Here is a tiny trained network, its code and every weight. The questions are about switching its units off for an input and a class, where a switched-off unit gives its printed mean instead of its output.

import numpy as np


def w(rows, s, z=0):
    codes = np.array(rows[::2]) - 128.0
    scale = np.full(codes.shape[1], s)
    scale[-1] = z or s
    return codes * scale


def f(y):
    return np.maximum(y, 0)


def log_softmax(a):
    a = a - a.max(-1, keepdims=True)
    return a - np.log(np.exp(a).sum(-1, keepdims=True))


def net(x, mask):
    res = np.array(x, float).reshape(1, 8) / 4 @ E
    y = f(res @ A[0][:, :-1].T + A[0][:, -1])
    res = res + np.where(mask, y, B[0][:, -1]) @ B[0][:, :-1]
    return log_softmax(res[-1] @ U[:, :-1].T + U[:, -1])


A, B = {}, {}
E = w([
[128,127,126,129],'x0',
[50,73,199,95],'x1',
[127,129,126,127],'x2',
[27,161,72,128],'x3',
[121,160,97,16],'x4',
[126,131,127,128],'x5',
[95,254,180,125],'x6',
[126,129,128,128],'x7',
],0.0066)
A[0] = w([
[135,93,92,132,59],'neuron 1',
[131,133,126,127,121],'neuron 2',
[178,180,95,149,71],'neuron 3',
[55,124,103,113,118],'neuron 4',
[144,152,121,28,3],'neuron 5',
[155,142,103,46,57],'neuron 6',
[151,113,145,102,122],'neuron 7',
[82,66,178,71,92],'neuron 8',
[107,122,141,237,35],'neuron 9',
[143,113,148,156,67],'neuron 10',
[94,98,204,114,34],'neuron 11',
[146,101,111,119,64],'neuron 12',
[114,4,33,100,32],'neuron 13',
[190,142,26,124,72],'neuron 14',
[137,119,139,137,94],'neuron 15',
[119,124,140,177,39],'neuron 16',
[112,106,149,127,109],'neuron 17',
[157,110,192,110,127],'neuron 18',
[181,143,140,99,115],'neuron 19',
[118,136,153,182,88],'neuron 20',
[88,107,151,92,80],'neuron 21',
[113,114,140,189,46],'neuron 22',
[164,73,125,107,107],'neuron 23',
[126,174,178,144,21],'neuron 24',
[76,109,24,140,146],'neuron 25',
[119,201,179,110,14],'neuron 26',
[125,155,149,128,38],'neuron 27',
[124,170,161,114,70],'neuron 28',
[205,113,162,66,199],'neuron 29',
[129,116,99,20,86],'neuron 30',
[128,78,97,138,51],'neuron 31',
[120,95,124,181,136],'neuron 32',
],0.012,0.0058)
B[0] = w([
[194,138,126,131,152],'neuron 1',
[130,127,126,127,131],'neuron 2',
[127,116,40,138,177],'neuron 3',
[146,138,206,214,201],'neuron 4',
[171,12,176,93,171],'neuron 5',
[125,60,167,87,181],'neuron 6',
[134,125,150,161,157],'neuron 7',
[109,133,2,147,208],'neuron 8',
[135,58,155,57,174],'neuron 9',
[128,102,167,133,142],'neuron 10',
[165,120,6,151,161],'neuron 11',
[152,151,139,139,142],'neuron 12',
[211,198,100,65,254],'neuron 13',
[141,110,27,160,213],'neuron 14',
[128,116,142,136,133],'neuron 15',
[143,86,152,101,138],'neuron 16',
[118,125,89,124,150],'neuron 17',
[140,125,167,197,177],'neuron 18',
[131,137,138,178,173],'neuron 19',
[71,110,126,57,155],'neuron 20',
[182,128,77,181,163],'neuron 21',
[143,78,143,90,149],'neuron 22',
[135,161,160,130,189],'neuron 23',
[162,165,97,64,146],'neuron 24',
[89,141,220,214,240],'neuron 25',
[214,183,111,90,167],'neuron 26',
[173,158,126,123,131],'neuron 27',
[158,163,114,104,154],'neuron 28',
[62,160,196,185,253],'neuron 29',
[102,50,164,65,215],'neuron 30',
[184,151,121,107,159],'neuron 31',
[103,85,155,103,188],'neuron 32',
],0.023,0.0058)
U = w([
[162,219,94,64,89],'0',
[84,133,89,132,246],'1',
[88,61,102,84,80],'2',
[82,114,2,162,57],'3',
[75,150,93,132,204],'4',
[74,152,131,175,57],'5',
],0.0095,0.011)

Each question gives the input, the list of numbers given to net, and the class t.
The units are the neurons (one row each of A and B). Each row of codes is followed by its name. A weight is (code - 128) times the scale printed after its matrix; where a second scale follows, it is the last column's (A, B and U).
mask holds one flag per neuron, in row order. A switched-off neuron (its flag False) gives its mean, the last column of its row in B, instead of its output. The means were averaged over made-up inputs and are rounded, as every weight is.
A unit's drop is (log p(t) with every unit on - log p(t) with that unit switched off) / (log p(t) with every unit on - log p(t) with every unit switched off).
The circuit of an input: a set's keep is (log p(t) with only the set's units on - log p(t) with every unit switched off) / (log p(t) with every unit on - log p(t) with every unit switched off). Starting from the 12 units with the biggest drops (on a tie, the unit counted first), units are removed one at a time, each time the one whose removal leaves the highest keep (on an exact tie, the one counted first), for as long as the keep stays at least 0.8.
units of the circuit, in order: the units of the circuit, biggest drop first
most important unit: the unit with the biggest drop
top k neurons: the k neurons with the biggest drops, biggest first
drop of u: that unit's drop, to one decimal
input [6,-5,6,7,0,-4,-5,7], class 5: most important unit : neuron 25
input [-6,1,-5,8,-2,-1,-1,2], class 5: top 2 neurons : (neuron 25; neuron 4)
input [3,8,7,-4,3,4,6,8], class 3: units of the circuit, in order : (neuron 8; neuron 11)
input [1,-2,7,-8,8,4,0,6], class 2: top 3 neurons : (neuron 5; neuron 30; neuron 6)
input [2,-8,1,-7,1,0,-5,-5], class 3: top 2 neurons : (neuron 14; neuron 3)
input [4,-2,5,-8,1,4,0,-5], class 5: units of the circuit, in order : (neuron 29; neuron 18)
input [3,-1,2,7,-8,8,-8,4], class 0: top 3 neurons : (neuron 13; neuron 31; neuron 30)
input [-3,8,-7,-2,0,4,-7,1], class 3: top 2 neurons : (neuron 8; neuron 11)
input [5,0,6,7,2,-1,5,-3], class 5: units of the circuit, in order : (neuron 4; neuron 25)
input [3,-8,8,-4,6,7,4,7], class 3: top 3 neurons : (neuron 14; neuron 3; neuron 25)
input [5,8,-6,6,2,4,2,5], class 3: top 2 neurons : (neuron 8; neuron 11)
input [-1,-4,3,0,8,-7,5,2], class 2: units of the circuit, in order : (neuron 5; neuron 6)
input [4,1,-2,-2,7,-4,0,2], class 2: units of the circuit, in order : (neuron 30; neuron 5)
input [5,1,-2,4,5,-4,8,-7], class 0: units of the circuit, in order : (neuron 26)
input [4,3,-2,-1,8,-1,-6,5], class 2: top 3 neurons : (neuron 30; neuron 5; neuron 6)
input [2,6,7,6,1,0,-4,0], class 3: top 2 neurons : (neuron 8; neuron 29)
input [2,4,8,8,7,-2,-1,6], class 5: top 3 neurons : (neuron 4; neuron 25; neuron 9)
input [5,-1,-6,4,0,0,6,-4], class 0: units of the circuit, in order : (neuron 26; neuron 29)
input [1,0,6,4,-8,-2,0,-6], class 2: drop of neuron 9 : 0.2
input [-3,8,-4,1,1,2,4,8], class 3: drop of neuron 20 : 0.0
